Below is a small trained network, with its code and all its weights. Each question gives an input and a class and asks what happens when units are switched off, that is, made to give their printed mean instead of their output.

import numpy as np


def w(rows, s, z=0):
    codes = np.array(rows[::2]) - 128.0
    scale = np.full(codes.shape[1], s)
    scale[-1] = z or s
    return codes * scale


def norm(h):
    return h / np.sqrt((h * h).mean(-1, keepdims=True) + 1e-5)


def f(y):
    return y / 2 * (1 + np.tanh(0.7978845608 * (y + 0.044715 * y**3)))


def log_softmax(a):
    a = a - a.max(-1, keepdims=True)
    return a - np.log(np.exp(a).sum(-1, keepdims=True))


def net(x, mask):
    res = np.array(x, float).reshape(1, 7) / 4 @ E
    u = 0
    for l in range(3):
        y = f(norm(res) @ A[l][:, :-1].T + A[l][:, -1])
        res = res + np.where(mask[u : u + 11], y, B[l][:, -1]) @ B[l][:, :-1]
        u += 11
    return log_softmax(norm(res)[-1] @ U[:, :-1].T + U[:, -1])


A, B = {}, {}
E = w([
[92,58,156,90,123,103,98,85,151,55,100,163],'x0',
[103,130,70,135,87,142,107,34,94,143,98,82],'x1',
[123,95,137,156,205,216,206,47,216,201,165,97],'x2',
[2,160,133,159,164,106,110,147,143,109,101,94],'x3',
[71,112,173,87,61,146,132,140,130,196,124,159],'x4',
[126,105,98,37,174,126,128,167,124,149,94,57],'x5',
[157,146,131,177,91,21,215,133,183,152,91,92],'x6',
],0.0063)
A[0] = w([
[208,84,123,120,76,190,194,132,63,129,94,180,88],'0.n1',
[119,172,157,102,179,202,13,85,63,125,199,156,76],'0.n2',
[41,182,154,165,132,159,123,151,130,113,94,130,76],'0.n3',
[89,167,50,204,97,137,93,60,129,147,161,205,54],'0.n4',
[141,143,153,163,136,131,116,139,133,118,100,81,162],'0.n5',
[140,137,145,51,141,146,163,175,121,118,99,42,87],'0.n6',
[79,103,140,92,67,123,120,147,137,204,143,161,53],'0.n7',
[146,117,135,79,173,118,118,162,116,165,105,68,3],'0.n8',
[154,220,158,129,115,126,86,163,62,153,91,130,71],'0.n9',
[129,187,174,161,133,138,138,143,148,102,153,220,79],'0.n10',
[82,46,156,159,79,128,104,175,128,254,97,152,75],'0.n11',
],0.007,0.0017)
B[0] = w([
[40,153,233,162,121,167,126,149,100,58,101,45,188],'0.n1',
[80,84,94,156,90,155,196,243,136,164,116,130,255],'0.n2',
[126,147,222,128,96,141,172,133,73,88,130,64,179],'0.n3',
[152,155,109,118,111,164,90,139,184,113,158,106,180],'0.n4',
[171,100,144,174,128,174,135,104,59,70,103,209,145],'0.n5',
[157,114,148,170,69,86,74,149,211,100,212,101,185],'0.n6',
[139,158,7,213,224,96,72,134,150,6,91,112,175],'0.n7',
[66,148,109,127,131,131,49,163,156,154,115,77,159],'0.n8',
[124,147,154,114,152,144,92,110,103,166,108,185,177],'0.n9',
[162,171,84,97,124,130,99,128,181,89,187,89,173],'0.n10',
[254,104,118,143,171,171,118,114,124,89,126,129,187],'0.n11',
],0.0078,0.0047)
A[1] = w([
[184,193,163,209,179,146,83,201,119,229,98,128,89],'1.n1',
[113,152,210,131,221,104,136,173,185,109,215,157,93],'1.n2',
[89,148,54,152,59,157,114,40,82,153,104,70,47],'1.n3',
[126,152,178,82,110,110,120,154,146,81,101,141,103],'1.n4',
[110,178,163,204,74,124,121,112,150,128,213,191,82],'1.n5',
[173,91,165,237,140,87,203,162,52,88,131,76,251],'1.n6',
[109,218,145,153,134,151,148,144,91,128,131,56,76],'1.n7',
[157,118,32,185,218,158,100,192,93,59,170,124,156],'1.n8',
[172,150,147,175,57,47,152,102,201,158,56,123,97],'1.n9',
[74,1,143,109,137,79,130,108,174,7,130,171,93],'1.n10',
[82,109,106,58,108,177,100,126,141,64,169,71,189],'1.n11',
],0.0067,0.0018)
B[1] = w([
[69,25,57,62,64,143,149,2,104,105,173,124,189],'1.n1',
[109,165,122,72,51,134,151,89,174,113,107,159,213],'1.n2',
[144,148,99,35,19,79,220,126,210,54,95,150,179],'1.n3',
[58,176,92,47,156,155,209,43,97,116,207,134,177],'1.n4',
[102,149,109,150,95,103,108,193,154,168,210,80,169],'1.n5',
[82,71,126,97,136,185,66,181,119,58,73,110,245],'1.n6',
[103,70,143,81,122,175,112,42,131,154,163,115,177],'1.n7',
[149,90,89,210,117,77,150,97,151,72,89,137,245],'1.n8',
[81,92,79,202,178,177,159,224,98,223,96,87,216],'1.n9',
[115,56,94,160,65,142,115,89,94,165,196,119,253],'1.n10',
[159,181,123,150,102,206,133,147,164,172,130,88,235],'1.n11',
],0.0075,0.0053)
A[2] = w([
[126,92,225,22,109,136,122,130,116,42,85,13,21],'2.n1',
[70,162,144,149,151,78,122,177,153,142,99,6,166],'2.n2',
[108,92,152,136,117,130,115,17,145,227,147,133,177],'2.n3',
[106,126,96,137,26,137,122,105,131,93,162,152,254],'2.n4',
[131,167,134,116,225,180,192,43,228,204,81,155,79],'2.n5',
[98,163,105,153,104,122,86,135,175,140,53,82,112],'2.n6',
[155,160,115,110,134,124,10,156,179,134,173,1,196],'2.n7',
[116,120,159,124,114,229,188,63,191,91,112,83,157],'2.n8',
[136,140,79,34,70,104,154,200,188,114,127,163,192],'2.n9',
[128,161,120,94,60,59,80,142,20,116,109,138,108],'2.n10',
[65,177,148,61,154,177,132,161,185,86,107,179,221],'2.n11',
],0.0068,0.0014)
B[2] = w([
[147,130,184,141,120,125,143,126,102,108,155,116,181],'2.n1',
[143,144,173,123,104,170,104,156,115,175,111,134,182],'2.n2',
[115,135,112,120,174,120,99,133,109,140,178,149,154],'2.n3',
[155,102,163,106,176,82,119,106,130,190,95,76,249],'2.n4',
[125,173,137,150,163,131,116,167,140,95,140,170,163],'2.n5',
[191,121,102,116,106,146,163,125,159,71,170,179,171],'2.n6',
[119,186,145,214,89,102,100,111,132,93,187,131,187],'2.n7',
[135,152,141,111,140,77,112,124,59,120,95,178,254],'2.n8',
[139,155,94,99,125,108,171,144,174,162,120,120,190],'2.n9',
[134,176,136,175,212,172,138,108,157,146,152,248,167],'2.n10',
[172,109,133,123,105,134,171,126,150,113,85,133,164],'2.n11',
],0.011,0.0083)
U = w([
[103,76,75,159,103,206,174,235,128,189,88,118,158],'0',
[160,190,129,180,61,102,95,115,185,158,210,100,130],'1',
[127,185,140,125,231,133,137,98,108,153,126,232,147],'2',
[176,129,101,15,81,69,194,83,185,117,75,113,144],'3',
[120,122,246,130,90,163,134,101,43,92,120,105,132],'4',
[174,66,64,167,150,115,78,78,144,51,80,119,119],'5',
[87,35,90,94,132,88,108,53,70,219,180,104,130],'6',
[121,121,143,62,170,122,67,126,147,150,78,78,1],'7',
],0.012,0.0076)

Each question gives the input, the list of numbers given to net, and the class t.
The units are the neurons (one row each of A and B). Each row of codes is followed by its name. A weight is (code - 128) times the scale printed after its matrix; where a second scale follows, it is the last column's (A, B and U).
mask holds one flag per neuron, layer by layer. A switched-off neuron (its flag False) gives its mean, the last column of its row in B, instead of its output. The means were averaged over made-up inputs and are rounded, as every weight is.
A unit's drop is (log p(t) with every unit on - log p(t) with that unit switched off) / (log p(t) with every unit on - log p(t) with every unit switched off).
The circuit of an input: a set's keep is (log p(t) with only the set's units on - log p(t) with every unit switched off) / (log p(t) with every unit on - log p(t) with every unit switched off). Starting from the 12 units with the biggest drops (on a tie, the unit counted first), units are removed one at a time, each time the one whose removal leaves the highest keep (on an exact tie, the one counted first), for as long as the keep stays at least 0.8.
units of the circuit, in order: the units of the circuit, biggest drop first
most important unit: the unit with the biggest drop
k most important neurons: the k neurons with the biggest drops, biggest first
k most important neurons of layer l: the k neurons of layer l with the biggest drops, biggest first
input [-8,2,5,6,3,6,5], class 6: 3 most important neurons	[1.n1 1.n7 0.n1]
input [3,-7,-1,1,2,8,3], class 1: most important unit	0.n6
input [-7,-7,6,0,6,3,-5], class 3: 2 most important neurons of layer 1	[1.n2 1.n10]
input [7,7,-2,6,-6,3,3], class 3: 3 most important neurons	[1.n3 0.n1 0.n7]
input [-1,7,7,-3,6,1,-2], class 2: 3 most important neurons	[2.n5 0.n11 2.n8]
input [-8,-8,-5,-6,-3,7,-7], class 3: 4 most important neurons	[1.n1 1.n9 2.n9 1.n10]
input [-3,-4,4,-2,-6,-5,1], class 5: 2 most important neurons of layer 1	[1.n8 1.n3]
input [-3,4,-1,-3,5,0,4], class 5: units of the circuit, in order	[0.n7 0.n11]
input [5,4,0,5,5,-8,-6], class 1: units of the circuit, in order	[0.n4 1.n5]
input [-5,-6,0,-2,6,0,5], class 3: 2 most important neurons	[1.n2 1.n1]
input [-7,-2,-6,-4,-3,-2,1], class 6: units of the circuit, in order	[1.n1 0.n9]
input [-3,-7,1,8,7,7,0], class 4: units of the circuit, in order	[0.n3 2.n1]
input [8,4,-5,5,1,-3,1], class 6: 3 most important neurons	[1.n10 0.n1 2.n4]
input [1,-8,4,0,4,-2,-5], class 3: most important neuron	[1.n2]
input [-1,7,-5,3,4,-1,-7], class 0: 2 most important neurons	[0.n2 1.n2]
input [-5,8,2,-1,4,-4,-7], class 3: 3 most important neurons of layer 1	[1.n3 1.n9 1.n10]
input [5,-2,-3,6,2,1,7], class 0: 2 most important neurons of layer 1	[1.n9 1.n1]
input [1,8,-8,0,4,-7,7], class 2: 2 most important neurons	[2.n10 0.n2]
input [-5,4,0,8,4,-2,-7], class 4: 4 most important neurons	[0.n3 1.n7 1.n9 2.n8]
input [-3,5,-1,5,7,-1,2], class 5: most important neuron	[0.n7]
input [-8,-3,-4,-3,8,-5,0], class 5: units of the circuit, in order	[0.n7 0.n11 1.n8]
input [-8,-3,-4,7,-4,1,4], class 6: units of the circuit, in order	[1.n1 1.n7]
input [2,4,8,8,-6,5,-4], class 2: 2 most important neurons of layer 0	[0.n1 0.n7]
input [7,1,8,-5,0,1,7], class 2: 4 most important neurons	[0.n2 2.n5 2.n3 0.n6]
